Each row has a name. Each piece below is followed by the name of the row it came from, unless a question asks for something else. Each question is about the rows just above it. Places in a row count from 0.

[20 14  6 28] : sizo
[20 55 18 28] : tivop
[20 55 18 17] : kes
The one value in kes and sizo:
[20]
key -> tag
[14] -> J199
[13] -> J711
[56] -> J616
[20] -> J963
[55] -> J118
The tag of kes, keyed by place 1:
J118
The row with [20 55 18 17] is
kes
Which row holds [55 18 28]?
tivop

[-12  10  -1  14  15 -19 -44   6  13  -2  -9 -12   2   6  -4  -7 -12 -10
   6   3   7  -6  -3   3   5 -21 -16 -11  -1   8  16   1  20 -11 -24   5
   1   2   0   9   7  -5  -8 -17  10  17   3   9   5  13] : lovet
[ -7   8  -2   8  13 -19   5   5   9  -3  -6 -10   3   5  -7  -8 -10  -8
   7   3   5  -3  -3   1   4 -20 -13  -9   1  10   9   6  13 -12 -23   4
   4   1   1   6   9  -3  -9 -16  11  11  -2   5   8  12] : Tilem
[-14  12  -1  16  16 -19 -49   7  15  -2 -10 -13   3   6  -3  -8 -13 -11
   5   4   8  -7  -4   4   6 -20 -18 -12  -2   8  19   0  22 -12 -24   5
  -1   2   0  10   6  -6  -8 -18   9  19   4  11   4  14] : Duda
[-19  14  -1  20  17 -19 -60   7  19   0 -12 -15   3   7  -1  -8 -16 -12
   4   4  10 -10  -4   6   7 -21 -21 -14  -4   6  25  -3  28 -10 -24   6
  -4   3   0  12   5  -8  -8 -19   8  24   7  15   2  15] : nosag
[ -9   9  -2  10  14 -19 -27   5  11  -3  -7 -11   3   5  -6  -8 -10  -8
   6   3   6  -4  -3   1   5 -19 -14  -9   0   9  11   4  15 -12 -23   4
   3   0   1   7   8  -3  -8 -16  11  13  -1   5   7  13] : gel
[-17  13  -1  18  17 -20 -54   7  17  -1 -11 -14   2   7  -2  -8 -14 -11
   5   4   9  -9  -4   5   7 -21 -19 -13  -3   7  22  -1  25 -11 -25   5
  -2   2   0  10   5  -7  -7 -18   9  21   6  13   3  14] : Zan
[-10  10  -1  12  14 -18 -39   6  12  -3  -8 -12   3   6  -5  -7 -11  -9
   6   3   7  -5  -3   2   5 -21 -15 -10  -1   9  13   3  17 -11 -23   5
   2   1   1   8   8  -4  -9 -17  10  14   1   8   6  13] : nufib
[-19  12  -1  16  16 -19 -49   7  15  -2 -10 -13   3   6  -3  -8 -13 -11
   5   4   8  -7  -4   4   7 -20 -18 -12  -2   8  19   0  22 -12 -24   5
  -1   2   0  10   6  -6  -8 -18   9  19   4  11   4  14] : pekot
[ -9   9  -2  10  14 -19 -35   5  11  -3  -7 -11   3   5  -6  -8 -10  -8
   6   3   6  -4  -3   1   5 -19 -14  -9   0   9  11   4  15 -12 -23   4
   3   0   1   7   8  -4  -8 -16  11  13  -1   5   7  13] : Tapup
[ -5   7  -2   7  13 -18 -26   5   8  -3  -5  -9   2   5  -7  -7  -8  -8
   7   2   4  -2  -2   0   4 -19   4  -8   2  11   7   7  11 -12 -23   4
   6   0   1   6  10  -2  -9 -15  12  10  -3   4   9  12] : Todid
key -> tag
[-1] -> J269
[4] -> J173
[2] -> J755
[6] -> J466
[1] -> J859
[7] -> J763
[3] -> J381
[0] -> J128
Join Zan by its entry at place 38:
J128
which: [ -7   8  -2   8  13 -19   5   5   9  -3  -6 -10   3   5  -7  -8 -10  -8
   7   3   5  -3  -3   1   4 -20 -13  -9   1  10   9   6  13 -12 -23   4
   4   1   1   6   9  -3  -9 -16  11  11  -2   5   8  12]
Tilem

[36 10 17 -2 14  8 27 23  1 21  0 14 -1 16] -> Fedu
[ 12  -7   7   6 -11   4 -20  23 -13  -1  18  17  14  16] -> nof
[ 23 -27 -16  16  23  12  -3  11   1   7   6  -3  15 -21] -> Tamuv
[-25  23 -19   0   3  -7  -2  -1  -3  11 -17  -2  19   1] -> dud
[-23   4  28   0   8  10 -11  -3  17 -24   0  -4  21 -11] -> Magem
[  3  21  17   9  42  15 -13  -3  13  -9  -1 -15   6  14] -> teril
[-23   4  14   0   8  10 -11  -3  17 -24   0  -4 -11 -11] -> podo
[ -6  20 -15  -1 -17   1  38   5   9  13  -4   4  10  -2] -> fupu
[  6 -11   4 -20  23 -13   0  18  17 -12 -33  -3  13 -21] -> Vak
which: [36 10 17 -2 14  8 27 23  1 21  0 14 -1 16]
Fedu
Which row holds [  6 -11   4 -20  23 -13  -1  18  17]?
nof
which: [-33  -3]
Vak

[-26 -26   3 -14  13] -> Zokas
[-27   8  42 -21 -12] -> gid
[-26  13   9 -11  10] -> Roz
[-27 -11 -11 -31 -50] -> Tidog
[-26  15   9  13  44] -> par
[-26  37 -10 -12  -4] -> fata
which: [-27 -11]
Tidog
Which value is in both fata and Roz?
[-26]
Shared by Tidog and Roz:
[-11]
which: [-26 -26]
Zokas
The row with [-11 -11 -31 -50] is
Tidog
Shared by gid and Tidog:
[-27]

[ -3 -51 -22 -47]  bogu
[ -2  -3 -40  36]  vumam
[-23 -17   8   8]  Pimid
[30 -1 27 21]  zis
[ -3 -37  43  26]  Basar
[ -4 -48  28  -6]  momuz
[ 30  35 -38  36]  foziz
[ -3   7 -17 -52]  Dum
[ -2 -10 -10 -32]  Kido
[ -4 -48 -13  13]  gan
[-21  21  -1  27]  gazi
[44 43 -2  6]  vike
Table of tags by key:
[30] -> J469
[-10] -> J819
[-1] -> J270
Join zis by its entry at place 1:
J270
which: [-23 -17   8   8]
Pimid
[ -3 -37  43] is in which row?
Basar
[21 -1 27] is in which row?
gazi
Which value is in both vumam and Kido?
[-2]
which: [-17   8]
Pimid
[-21  21  -1  27] is in which row?
gazi

[ 13  13  -5 -47  28  13 -14  38 -11  -2   4 -19   1 -34   6   7 -22  -5
 -42  11  14 -14  24 -33  36]  Rofo
[-19 -25   1  52 -23  -8  15 -37  12   2   4  26   0  16   8  44 -22  53
  41   4  -3  29 -27 -19 -34]  Biso
[ 13 -25 -22  21   5  48 -10  -1  25  -6   1  12 -21 -12   7   6  -9  14
   3 -22   9  -8 -29  34 -40]  Tup
[  2  35  22   4 -30 -39   9 -21  -7   3 -21 -12   5  50 -17 -21  28 -13
  -5  -5  -6  -9  34 -29  -6]  tafom
[-37 -29   7  15   5 -30  17 -10 -15   7  26  21  24 -19   8  16  -3   4
  53  29 -22  41 -27  44  28]  rasi
Table of tags by key:
[11] -> J607
[-5] -> J90
[29] -> J856
[13] -> J944
[4] -> J854
[-22] -> J363
[3] -> J611
[10] -> J323
The tag of Rofo, keyed by place 19:
J607
Where do [ 13  13  -5 -47  28  13 -14  38 -11  -2   4 -19   1 -34   6   7 -22  -5
 -42  11  14 -14  24 -33  36] appear?
Rofo
which: [-19   8  16  -3   4  53  29 -22  41 -27  44]
rasi
which: [ 34 -29]
tafom
which: [ -5 -42  11]
Rofo
[-19   8  16  -3   4] is in which row?
rasi

